[[ 10.6  46.6]
 [-22.4  65.1]
 [ 23.2 -16.6]
 [-12.4 -47.4]]
:
[[-12.4  23.2 -22.4  10.6]
 [-47.4 -16.6  65.1  46.6]]

[[  5.8  21.4  -8.8   2.7  -2.0 -25.5   7.4 -26.8  11.0  15.8  -5.0   5.7
   15.1]
 [ 21.6  36.3  40.5  11.3  -6.6  -8.3  34.9 -12.1  29.8  20.3  31.7  30.5
   35.2]
 [-24.1   5.2 -59.1 -11.7  10.3 -25.7 -39.2 -26.9  -4.6   1.1 -54.2 -28.5
   -2.6]]
:
[[-24.1  21.6   5.8]
 [  5.2  36.3  21.4]
 [-59.1  40.5  -8.8]
 [-11.7  11.3   2.7]
 [ 10.3  -6.6  -2.0]
 [-25.7  -8.3 -25.5]
 [-39.2  34.9   7.4]
 [-26.9 -12.1 -26.8]
 [ -4.6  29.8  11.0]
 [  1.1  20.3  15.8]
 [-54.2  31.7  -5.0]
 [-28.5  30.5   5.7]
 [ -2.6  35.2  15.1]]

[[ 19.8  58.2 -20.3 -45.1 -15.3  24.6 -46.2]
 [-13.5  41.9 -21.3  -4.2  22.7 -10.2  12.9]]
:
[[-13.5  19.8]
 [ 41.9  58.2]
 [-21.3 -20.3]
 [ -4.2 -45.1]
 [ 22.7 -15.3]
 [-10.2  24.6]
 [ 12.9 -46.2]]

[[  8.4  19.9   7.4 -24.2   2.3  56.5 -26.2]
 [  3.9  26.0  -8.8  35.0 -17.5 -25.4 -17.1]
 [  1.2  16.1  -0.9   8.1   2.5 -10.6 -16.2]
 [  1.5  10.6   4.3 -59.6   9.0 -29.8  31.1]
 [ 10.1  15.0  -3.2  -6.4  -5.2   5.2  42.3]
 [  0.4  19.2  -0.5  15.0   3.0 -30.0   1.2]
 [ -4.8  -7.9  -5.7  11.9  12.3 -12.8   1.1]]
:
[[ -4.8   0.4  10.1   1.5   1.2   3.9   8.4]
 [ -7.9  19.2  15.0  10.6  16.1  26.0  19.9]
 [ -5.7  -0.5  -3.2   4.3  -0.9  -8.8   7.4]
 [ 11.9  15.0  -6.4 -59.6   8.1  35.0 -24.2]
 [ 12.3   3.0  -5.2   9.0   2.5 -17.5   2.3]
 [-12.8 -30.0   5.2 -29.8 -10.6 -25.4  56.5]
 [  1.1   1.2  42.3  31.1 -16.2 -17.1 -26.2]]

[[ 59.6   9.2  26.7 -26.6  -7.7  12.0]
 [ 59.6  16.9  26.7 -12.1  -7.7  12.0]
 [ 59.6   9.2  26.7 -26.3   0.4  12.0]
 [ 59.6   9.2  26.7 -26.3  -7.7  12.0]
 [ 59.6   9.2   8.6 -11.1 -39.6 -24.4]
 [ 59.6   9.2  26.7 -26.3 -11.8  17.6]
 [ 59.6   9.2  26.7 -26.3  -7.7  12.0]
 [ 59.6  10.6  26.7 -20.2  -7.7  21.4]]
:
[[ 59.6  59.6  59.6  59.6  59.6  59.6  59.6  59.6]
 [ 10.6   9.2   9.2   9.2   9.2   9.2  16.9   9.2]
 [ 26.7  26.7  26.7   8.6  26.7  26.7  26.7  26.7]
 [-20.2 -26.3 -26.3 -11.1 -26.3 -26.3 -12.1 -26.6]
 [ -7.7  -7.7 -11.8 -39.6  -7.7   0.4  -7.7  -7.7]
 [ 21.4  12.0  17.6 -24.4  12.0  12.0  12.0  12.0]]

[[-24.7   1.7]
 [-39.5   3.6]
 [ 41.2   0.0]
 [ 33.6   0.0]
 [ 38.4  -3.5]
 [ 57.9  -3.0]
 [-13.6   4.0]
 [ 36.7  -3.7]
 [ 41.1  -3.4]
 [ 32.5  -2.8]]
:
[[ 32.5  41.1  36.7 -13.6  57.9  38.4  33.6  41.2 -39.5 -24.7]
 [ -2.8  -3.4  -3.7   4.0  -3.0  -3.5   0.0   0.0   3.6   1.7]]

[[ -3.7  17.9 -34.4 -29.5   8.3  10.8 -31.1  59.7  37.3]
 [  0.7 -24.7  -7.7  40.5 -31.1  -9.6  17.6 -45.9  48.5]
 [ -4.8  -5.4   3.0 -12.5  10.5   8.5  -3.9 -14.7 -11.7]
 [ -7.9 -16.2  -2.4 -17.9   3.1   9.6  -5.5 -10.7  -5.7]]
:
[[ -7.9  -4.8   0.7  -3.7]
 [-16.2  -5.4 -24.7  17.9]
 [ -2.4   3.0  -7.7 -34.4]
 [-17.9 -12.5  40.5 -29.5]
 [  3.1  10.5 -31.1   8.3]
 [  9.6   8.5  -9.6  10.8]
 [ -5.5  -3.9  17.6 -31.1]
 [-10.7 -14.7 -45.9  59.7]
 [ -5.7 -11.7  48.5  37.3]]
